Below is a small trained network, with its code and all its weights. Each question gives an input and a target symbol and asks what happens when units are switched off, that is, made to give their printed mean instead of their output.

import numpy as np


def w(rows, s, z=0):
    codes = np.array(rows[::2]) - 128.0
    scale = np.full(codes.shape[1], s)
    scale[-1] = z or s
    return codes * scale


def norm(h):
    return h / np.sqrt((h * h).mean(-1, keepdims=True) + 1e-5)


def f(y):
    return y / 2 * (1 + np.tanh(0.7978845608 * (y + 0.044715 * y**3)))


def softmax(a):
    e = np.exp(a - a.max(-1, keepdims=True))
    return e / e.sum(-1, keepdims=True)


def log_softmax(a):
    a = a - a.max(-1, keepdims=True)
    return a - np.log(np.exp(a).sum(-1, keepdims=True))


def net(x, mask):
    ids = ['βδεζηθλμξπστφψω'.index(c) for c in x.split()]
    T = len(ids)
    res = E[ids] + P[:T]
    r = norm(res)
    for j in range(3):
        rows = slice(2 * j, 2 * j + 2)
        q, k, v = (r @ M[0][rows].T for M in (Q, K, V))
        z = softmax(np.where(np.tri(T) > 0, q @ k.T / 2**0.5, -1e9)) @ v
        o = O[0][rows]
        res = res + np.where(mask[j], z, o[:, -1]) @ o[:, :-1]
    y = f(norm(res) @ A[0][:, :-1].T + A[0][:, -1])
    res = res + np.where(mask[3:27], y, B[0][:, -1]) @ B[0][:, :-1]
    return log_softmax(norm(res)[-1] @ U[:, :-1].T + U[:, -1])


Q, K, V, O, A, B = {}, {}, {}, {}, {}, {}
E = w([
[77,75,116,106,112],'β',
[22,100,97,45,165],'δ',
[120,122,90,122,127],'ε',
[80,89,119,85,125],'ζ',
[116,113,99,105,124],'η',
[99,101,113,95,131],'θ',
[165,147,34,176,106],'λ',
[170,103,17,88,142],'μ',
[119,82,40,144,121],'ξ',
[150,108,24,166,127],'π',
[97,43,142,78,142],'σ',
[110,127,140,27,115],'τ',
[201,167,71,91,169],'φ',
[109,247,142,134,168],'ψ',
[134,116,177,172,230],'ω',
],0.014)
P = w([
[8,117,80,110,172],'0',
[52,132,82,110,160],'1',
[74,130,94,110,154],'2',
[93,119,103,104,132],'3',
[111,118,107,99,119],'4',
[130,118,112,95,117],'5',
[144,115,118,94,111],'6',
[160,112,123,95,100],'7',
[180,113,122,86,93],'8',
[195,109,133,73,86],'9',
],0.015)
Q[0] = w([
[106,154,88,73,159],'h0',
[109,113,148,88,72],'h0',
[128,117,215,248,172],'h1',
[83,178,120,132,87],'h1',
[88,195,169,210,124],'h2',
[131,200,159,110,124],'h2',
],0.014)
K[0] = w([
[203,73,173,157,129],'h0',
[160,120,63,175,104],'h0',
[29,113,8,106,166],'h1',
[181,95,134,133,198],'h1',
[16,159,69,96,158],'h2',
[23,200,158,202,40],'h2',
],0.011)
V[0] = w([
[77,104,210,124,152],'h0',
[146,141,179,55,68],'h0',
[179,12,119,178,188],'h1',
[151,187,177,222,119],'h1',
[173,141,189,105,231],'h2',
[174,247,107,73,228],'h2',
],0.012)
O[0] = w([
[101,82,212,129,127,74],'h0',
[126,91,128,49,83,66],'h0',
[195,44,63,151,214,107],'h1',
[107,205,175,179,144,6],'h1',
[117,134,249,98,228,117],'h2',
[160,187,134,37,169,223],'h2',
],0.011)
A[0] = w([
[99,153,165,210,168,253],'n0',
[155,135,109,61,144,135],'n1',
[155,144,182,148,146,131],'n2',
[220,134,99,170,90,38],'n3',
[130,73,100,127,63,108],'n4',
[122,138,105,112,144,128],'n5',
[145,232,118,116,121,143],'n6',
[80,148,145,198,57,250],'n7',
[122,120,100,129,180,87],'n8',
[101,155,201,145,47,246],'n9',
[89,92,158,101,84,87],'n10',
[52,180,151,138,96,33],'n11',
[195,192,85,144,132,90],'n12',
[66,103,100,166,117,233],'n13',
[153,158,210,175,136,231],'n14',
[72,140,114,111,146,114],'n15',
[68,118,102,142,145,104],'n16',
[154,57,160,184,128,132],'n17',
[143,51,111,140,189,215],'n18',
[139,63,231,130,253,159],'n19',
[154,183,133,189,85,115],'n20',
[203,104,140,113,53,159],'n21',
[184,130,115,83,136,96],'n22',
[72,169,91,90,169,67],'n23',
],0.014,0.004)
B[0] = w([
[81,80,90,41,131,131],'n0',
[90,99,85,120,152,254],'n1',
[193,137,60,136,133,126],'n2',
[113,156,111,145,161,151],'n3',
[185,145,129,101,94,180],'n4',
[114,105,135,141,129,169],'n5',
[97,116,174,85,172,209],'n6',
[2,159,133,69,204,153],'n7',
[107,81,136,153,123,158],'n8',
[117,182,97,29,216,142],'n9',
[168,158,135,76,100,130],'n10',
[121,68,144,96,147,137],'n11',
[106,145,178,105,133,201],'n12',
[146,123,218,99,137,169],'n13',
[208,128,46,125,138,131],'n14',
[92,122,130,174,94,148],'n15',
[117,128,174,175,140,138],'n16',
[179,92,116,36,124,131],'n17',
[127,99,117,94,227,207],'n18',
[90,179,118,149,221,193],'n19',
[183,137,115,97,156,132],'n20',
[66,92,112,124,124,168],'n21',
[92,116,142,169,111,213],'n22',
[113,64,143,149,82,193],'n23',
],0.0098,0.0092)
U = w([
[133,135,143,71,34,77],'β',
[86,181,88,180,100,190],'δ',
[127,105,177,113,116,78],'ε',
[114,120,95,141,128,14],'ζ',
[231,57,174,109,133,150],'η',
[133,148,178,168,250,159],'θ',
[143,146,84,152,136,87],'λ',
[213,198,90,33,169,241],'μ',
[106,129,161,122,135,1],'ξ',
[71,245,221,63,117,136],'π',
[112,91,175,123,94,131],'σ',
[123,120,171,105,124,33],'τ',
[100,125,169,128,127,34],'φ',
[41,107,76,47,184,205],'ψ',
[76,115,167,146,116,49],'ω',
],0.012,0.0044)

Each question gives the input, a string of symbols that net reads in full, and the target symbol t.
The units are the heads (2 rows each of Q, K, V and O) and the neurons (one row each of A and B). Each row of codes is followed by its name. A weight is (code - 128) times the scale printed after its matrix; where a second scale follows, it is the last column's (O, A, B and U).
mask holds one flag per unit, heads first, then neurons. A switched-off unit (its flag False) gives its mean, the last column of its rows in O or B, instead of its output. The means were averaged over made-up inputs and are rounded, as every weight is.
A unit's drop is (log p(t) with every unit on - log p(t) with that unit switched off) / (log p(t) with every unit on - log p(t) with every unit switched off).
The circuit of an input: a set's keep is (log p(t) with only the set's units on - log p(t) with every unit switched off) / (log p(t) with every unit on - log p(t) with every unit switched off). Starting from the 12 units with the biggest drops (on a tie, the unit counted first), units are removed one at a time, each time the one whose removal leaves the highest keep (on an exact tie, the one counted first), for as long as the keep stays at least 0.8.
units of the circuit, in order: the units of the circuit, biggest drop first
most important unit: the unit with the biggest drop
top k neurons: the k neurons with the biggest drops, biggest first
heads that matter: for each layer, one digit per head in row order, 1 if its drop is at least 0.15 and else 0, layers parted by /
input η η δ φ ω λ, target θ: most important unit -> h1
input ε η λ ε σ π ψ φ φ ω, target θ: units of the circuit, in order -> [h2, n19]
input τ φ σ λ ζ φ η ψ ω λ, target θ: units of the circuit, in order -> [h2, h1]
input ψ β ε β φ ω η η, target θ: heads that matter -> 011
input φ τ ω ε φ λ ψ ω μ, target θ: units of the circuit, in order -> [h2, h1]
input λ φ ξ ψ ω σ, target θ: units of the circuit, in order -> [h2, n19]
input ε ψ ξ ψ ψ η ω φ β, target θ: units of the circuit, in order -> [h2, h1]
input φ δ η φ ε ω ξ ε, target θ: units of the circuit, in order -> [h1, h2]
input β η δ μ ω σ π ξ ω η, target θ: heads that matter -> 001
input δ λ ε λ, target δ: units of the circuit, in order -> [h2, n18]
input φ ε λ ψ φ, target π: heads that matter -> 010
input θ φ φ μ π β λ ψ ε, target π: heads that matter -> 010
input ψ φ λ φ σ ψ, target π: heads that matter -> 011
input φ σ π φ η φ β ω ψ θ, target θ: top neuron -> [n19]
input η σ β, target η: heads that matter -> 011
input λ β ε φ ω, target θ: heads that matter -> 100
input σ φ ψ π λ, target π: units of the circuit, in order -> [h1, n12]
input λ ε σ σ λ τ ψ η ω ε, target θ: heads that matter -> 001
input λ π θ φ ψ ζ, target π: heads that matter -> 010
input ε ψ λ ψ λ τ η ψ δ, target π: units of the circuit, in order -> [h1]
